Here is a tiny trained network, its code and every weight. The questions are about switching its units off for an input and a class, where a switched-off unit gives its printed mean instead of its output.

import numpy as np


def w(rows, s, z=0):
    codes = np.array(rows[::2]) - 128.0
    scale = np.full(codes.shape[1], s)
    scale[-1] = z or s
    return codes * scale


def norm(h):
    return h / np.sqrt((h * h).mean(-1, keepdims=True) + 1e-5)


def f(y):
    return y / 2 * (1 + np.tanh(0.7978845608 * (y + 0.044715 * y**3)))


def log_softmax(a):
    a = a - a.max(-1, keepdims=True)
    return a - np.log(np.exp(a).sum(-1, keepdims=True))


def net(x, mask):
    res = np.array(x, float).reshape(1, 5) / 4 @ E
    u = 0
    for l in range(3):
        y = f(norm(res) @ A[l][:, :-1].T + A[l][:, -1])
        res = res + np.where(mask[u : u + 10], y, B[l][:, -1]) @ B[l][:, :-1]
        u += 10
    return log_softmax(norm(res)[-1] @ U[:, :-1].T + U[:, -1])


A, B = {}, {}
E = w([
[131,141,133,128,132,128,143,123,120,136,122,134],'x0',
[140,46,88,180,84,115,198,127,77,152,117,92],'x1',
[118,121,132,130,124,128,121,131,131,120,133,118],'x2',
[93,150,109,116,115,80,146,151,55,138,232,188],'x3',
[116,78,161,106,141,206,115,57,158,251,166,95],'x4',
],0.017)
A[0] = w([
[134,45,110,171,107,118,173,140,79,143,98,102,184],'L0N0',
[128,116,131,139,124,127,119,135,160,102,66,107,139],'L0N1',
[108,113,149,132,130,158,115,104,142,218,182,117,2],'L0N2',
[116,124,137,147,124,150,146,125,128,128,107,114,118],'L0N3',
[113,136,131,140,135,128,122,101,152,135,81,128,149],'L0N4',
[127,106,146,124,128,183,125,109,192,196,46,91,103],'L0N5',
[117,109,128,115,111,147,102,142,157,130,142,109,78],'L0N6',
[132,150,149,129,124,131,118,142,153,100,134,112,97],'L0N7',
[148,125,122,147,132,135,127,121,167,121,5,122,178],'L0N8',
[122,152,138,137,126,130,142,135,129,111,60,116,132],'L0N9',
],0.021,0.0063)
B[0] = w([
[132,59,76,143,121,94,186,64,97,132,106,123,218],'L0N0',
[100,149,106,74,90,162,179,104,143,162,173,117,191],'L0N1',
[120,117,107,6,112,172,143,135,130,154,161,90,222],'L0N2',
[137,144,117,91,154,129,165,103,147,153,98,101,145],'L0N3',
[170,120,108,159,114,143,104,171,184,83,113,72,168],'L0N4',
[139,132,206,232,145,84,62,90,134,148,80,155,251],'L0N5',
[219,167,172,140,88,98,187,147,150,152,117,135,145],'L0N6',
[88,172,52,112,155,173,101,141,140,116,64,120,152],'L0N7',
[155,79,132,6,136,172,148,162,100,137,163,117,235],'L0N8',
[92,128,107,93,105,139,130,127,126,142,191,103,176],'L0N9',
],0.017,0.021)
A[1] = w([
[160,116,166,249,28,18,169,190,90,60,111,92,6],'L1N0',
[147,198,216,64,113,119,57,200,119,102,154,122,191],'L1N1',
[103,170,115,120,89,117,98,157,153,144,192,119,37],'L1N2',
[141,205,147,166,106,65,101,224,103,93,139,179,130],'L1N3',
[185,83,106,126,174,154,111,173,153,42,62,83,73],'L1N4',
[81,79,123,160,123,156,100,172,111,105,98,97,75],'L1N5',
[127,123,203,200,140,100,108,139,126,131,125,182,111],'L1N6',
[174,127,182,220,160,80,88,83,158,131,27,127,123],'L1N7',
[88,172,94,203,144,34,106,119,61,58,94,193,107],'L1N8',
[176,120,148,218,143,106,101,86,182,137,89,125,138],'L1N9',
],0.017,0.0021)
B[1] = w([
[175,174,137,175,109,249,149,227,210,193,99,36,170],'L1N0',
[181,205,88,109,162,117,87,125,227,118,172,174,253],'L1N1',
[96,123,52,102,179,174,116,137,106,100,54,153,171],'L1N2',
[88,93,148,44,102,71,118,8,106,132,60,106,187],'L1N3',
[84,146,151,117,108,146,167,93,99,231,175,148,150],'L1N4',
[155,105,144,97,179,171,108,136,77,157,131,155,123],'L1N5',
[180,134,138,28,104,58,95,191,142,80,135,88,147],'L1N6',
[56,156,134,181,174,104,108,129,48,109,22,80,198],'L1N7',
[145,78,25,240,208,83,91,128,122,85,167,234,203],'L1N8',
[47,111,139,146,139,152,115,122,105,31,67,120,181],'L1N9',
],0.016)
A[2] = w([
[97,151,147,150,109,141,160,53,159,205,212,170,162],'L2N0',
[105,39,191,94,53,129,185,125,84,93,203,158,137],'L2N1',
[50,217,206,87,160,196,74,205,128,110,157,136,130],'L2N2',
[92,93,232,155,95,85,127,130,76,82,98,100,61],'L2N3',
[146,116,132,77,88,92,153,126,86,208,198,126,73],'L2N4',
[160,152,170,187,164,125,54,107,185,77,93,193,130],'L2N5',
[127,207,198,183,115,121,87,167,191,101,67,120,5],'L2N6',
[154,126,129,252,106,113,166,190,95,123,160,157,144],'L2N7',
[70,167,130,99,137,144,85,203,120,132,109,102,98],'L2N8',
[200,154,127,122,109,146,128,146,233,119,223,209,227],'L2N9',
],0.019,0.0025)
B[2] = w([
[155,112,88,86,130,141,157,174,137,83,88,99,178],'L2N0',
[124,132,176,93,94,63,118,184,78,112,175,98,206],'L2N1',
[188,191,185,163,119,244,118,150,247,114,123,128,253],'L2N2',
[47,153,69,110,90,213,135,103,137,166,101,226,187],'L2N3',
[133,157,125,128,73,69,184,133,110,87,164,123,231],'L2N4',
[137,141,219,95,134,52,141,133,36,100,201,104,250],'L2N5',
[194,65,120,193,162,90,123,117,120,74,252,99,203],'L2N6',
[106,126,190,177,124,160,100,225,156,128,171,137,164],'L2N7',
[228,147,148,151,137,97,142,106,189,217,129,124,193],'L2N8',
[61,178,49,101,109,164,120,134,148,167,30,178,250],'L2N9',
],0.022,0.015)
U = w([
[156,202,83,52,113,179,118,152,204,141,119,140,208],'0',
[125,68,84,76,56,81,201,157,74,124,155,79,249],'1',
[110,156,60,128,188,47,60,114,100,84,115,200,161],'2',
[118,68,74,249,139,118,129,213,117,120,139,141,46],'3',
[183,149,205,166,178,138,56,87,151,104,154,104,13],'4',
[62,54,142,149,122,144,112,37,62,156,43,111,2],'5',
],0.014,0.0019)

Each question gives the input, the list of numbers given to net, and the class t.
The units are the neurons (one row each of A and B). Each row of codes is followed by its name. A weight is (code - 128) times the scale printed after its matrix; where a second scale follows, it is the last column's (A, B and U).
mask holds one flag per neuron, layer by layer. A switched-off neuron (its flag False) gives its mean, the last column of its row in B, instead of its output. The means were averaged over made-up inputs and are rounded, as every weight is.
A unit's drop is (log p(t) with every unit on - log p(t) with that unit switched off) / (log p(t) with every unit on - log p(t) with every unit switched off).
The circuit of an input: a set's keep is (log p(t) with only the set's units on - log p(t) with every unit switched off) / (log p(t) with every unit on - log p(t) with every unit switched off). Starting from the 12 units with the biggest drops (on a tie, the unit counted first), units are removed one at a time, each time the one whose removal leaves the highest keep (on an exact tie, the one counted first), for as long as the keep stays at least 0.8.
units of the circuit, in order: the units of the circuit, biggest drop first
k most important neurons: the k neurons with the biggest drops, biggest first
top k neurons in layer l: the k neurons of layer l with the biggest drops, biggest first
drop when u is switched off: that unit's drop, to one decimal
input [-1,-8,5,-6,3], class 4: units of the circuit, in order -> [L0N5]
input [2,0,4,6,-4], class 2: 2 most important neurons -> [L0N0; L1N8]
input [0,-7,-6,-6,2], class 4: 2 most important neurons -> [L0N5; L0N2]
input [-7,3,2,-6,0], class 1: 2 most important neurons -> [L0N8; L0N1]
input [-6,3,8,8,0], class 3: 2 most important neurons -> [L0N2; L0N8]
input [-6,-1,-2,6,-5], class 2: 2 most important neurons -> [L0N0; L1N8]
input [-4,-3,3,8,-1], class 2: 3 most important neurons -> [L0N2; L0N8; L0N0]
input [7,4,-5,6,0], class 3: 3 most important neurons -> [L0N2; L0N8; L0N1]
input [2,-1,3,-7,8], class 4: 2 most important neurons -> [L0N5; L0N0]
input [-3,7,-3,-7,2], class 5: top 2 neurons in layer 0 -> [L0N5; L0N2]
input [-7,7,1,-1,5], class 5: 2 most important neurons -> [L0N5; L0N8]
input [-4,0,1,1,-3], class 2: 3 most important neurons -> [L0N2; L0N8; L0N0]
input [-5,4,0,-2,1], class 5: 2 most important neurons -> [L0N5; L0N2]
input [6,1,-4,8,7], class 1: units of the circuit, in order -> [L1N1]
input [-7,7,2,6,-3], class 3: 2 most important neurons -> [L0N8; L0N2]
input [6,6,-1,0,4], class 5: 2 most important neurons -> [L0N8; L0N5]
input [3,6,-2,7,0], class 3: 3 most important neurons -> [L0N2; L0N8; L0N1]
input [-7,-6,-7,2,-3], class 2: 2 most important neurons -> [L0N8; L0N2]
input [-3,-6,-6,2,-3], class 2: top 2 neurons in layer 0 -> [L0N8; L0N2]
input [-2,-4,7,-3,7], class 4: drop when L0N5 is switched off -> 2.0
input [-6,-5,4,-5,6], class 4: drop when L0N5 is switched off -> 2.1
input [0,6,-4,-3,0], class 1: drop when L0N8 is switched off -> 1.5
input [7,5,2,4,-3], class 3: drop when L0N8 is switched off -> 0.5
input [-4,2,-1,6,1], class 1: top neuron in layer 0 -> [L0N5]
input [-1,-2,7,-4,6], class 4: top 2 neurons in layer 0 -> [L0N5; L0N0]
